Below is a small trained network, with its code and all its weights. Each question gives an input and a class and asks what happens when units are switched off, that is, made to give their printed mean instead of their output.

import numpy as np


def w(rows, s, z=0):
    codes = np.array(rows[::2]) - 128.0
    scale = np.full(codes.shape[1], s)
    scale[-1] = z or s
    return codes * scale


def f(y):
    return y / 2 * (1 + np.tanh(0.7978845608 * (y + 0.044715 * y**3)))


def log_softmax(a):
    a = a - a.max(-1, keepdims=True)
    return a - np.log(np.exp(a).sum(-1, keepdims=True))


def net(x, mask):
    res = np.array(x, float).reshape(1, 5) / 4 @ E
    y = f(res @ A[0][:, :-1].T + A[0][:, -1])
    res = res + np.where(mask, y, B[0][:, -1]) @ B[0][:, :-1]
    return log_softmax(res[-1] @ U[:, :-1].T + U[:, -1])


A, B = {}, {}
E = w([
[122,179,193,37,115,144],'x0',
[75,115,126,185,2,82],'x1',
[193,120,80,107,41,171],'x2',
[227,224,171,176,168,93],'x3',
[103,97,214,159,115,229],'x4',
],0.0097)
A[0] = w([
[130,138,168,135,109,175,121],'n0',
[137,168,124,148,87,106,88],'n1',
[150,153,96,123,73,75,151],'n2',
[189,175,111,80,174,112,50],'n3',
[52,130,102,60,151,103,254],'n4',
[149,108,179,134,161,180,148],'n5',
[106,135,107,130,6,144,171],'n6',
[97,117,79,115,178,105,145],'n7',
[208,126,89,51,101,204,158],'n8',
[166,211,81,145,146,80,252],'n9',
],0.016,0.0043)
B[0] = w([
[131,144,127,141,246,190,170],'n0',
[81,171,177,118,228,111,161],'n1',
[164,146,85,171,212,73,198],'n2',
[40,113,201,122,9,169,225],'n3',
[107,68,173,190,225,215,235],'n4',
[241,122,91,147,111,25,190],'n5',
[91,208,58,210,102,195,240],'n6',
[107,60,104,113,239,151,189],'n7',
[197,2,111,179,65,102,235],'n8',
[204,240,167,122,149,134,251],'n9',
],0.0088,0.014)
U = w([
[125,158,172,114,139,154,190],'0',
[31,147,138,106,152,177,84],'1',
[140,168,103,144,173,90,108],'2',
[61,142,85,7,102,82,3],'3',
[155,34,145,102,158,110,150],'4',
[94,121,132,136,50,154,209],'5',
],0.015,0.0049)

Each question gives the input, the list of numbers given to net, and the class t.
The units are the neurons (one row each of A and B). Each row of codes is followed by its name. A weight is (code - 128) times the scale printed after its matrix; where a second scale follows, it is the last column's (A, B and U).
mask holds one flag per neuron, in row order. A switched-off neuron (its flag False) gives its mean, the last column of its row in B, instead of its output. The means were averaged over made-up inputs and are rounded, as every weight is.
A unit's drop is (log p(t) with every unit on - log p(t) with that unit switched off) / (log p(t) with every unit on - log p(t) with every unit switched off).
The circuit of an input: a set's keep is (log p(t) with only the set's units on - log p(t) with every unit switched off) / (log p(t) with every unit on - log p(t) with every unit switched off). Starting from all 10 units, units are removed one at a time, each time the one whose removal leaves the highest keep (on an exact tie, the one counted first), for as long as the keep stays at least 0.8.
circuit, biggest first: the units of the circuit, biggest drop first
top k neurons: the k neurons with the biggest drops, biggest first
drop of u: that unit's drop, to one decimal
input [-3,-8,-7,7,-1], class 0: circuit, biggest first : (n3)
input [6,5,2,1,2], class 1: top 2 neurons : (n5, n9)
input [-7,-5,1,1,2], class 4: top 3 neurons : (n6, n9, n2)
input [4,3,-4,-3,-4], class 1: top 3 neurons : (n8, n5, n4)
input [7,-8,-8,8,-5], class 0: circuit, biggest first : (n3, n9)
input [4,7,-4,-1,1], class 1: top 2 neurons : (n8, n5)
input [-1,7,3,1,4], class 1: circuit, biggest first : (n8, n5)
input [5,-5,6,6,-3], class 5: top 2 neurons : (n3, n8)
input [-3,0,-5,0,8], class 4: top 4 neurons : (n6, n9, n5, n2)
input [1,7,-2,-5,6], class 1: top 2 neurons : (n8, n0)
input [3,6,3,2,0], class 2: top 2 neurons : (n3, n2)
input [-5,0,0,6,8], class 2: top 2 neurons : (n8, n5)
input [5,-1,3,3,3], class 4: top 2 neurons : (n6, n8)
input [2,4,0,7,4], class 2: circuit, biggest first : (n3)
input [4,-5,-5,5,-6], class 0: top 2 neurons : (n9, n3)
input [-3,4,-1,-5,0], class 1: drop of n8 : 0.9
input [7,0,-7,4,-8], class 0: drop of n9 : 0.7
input [8,6,2,2,-1], class 2: drop of n2 : 0.4
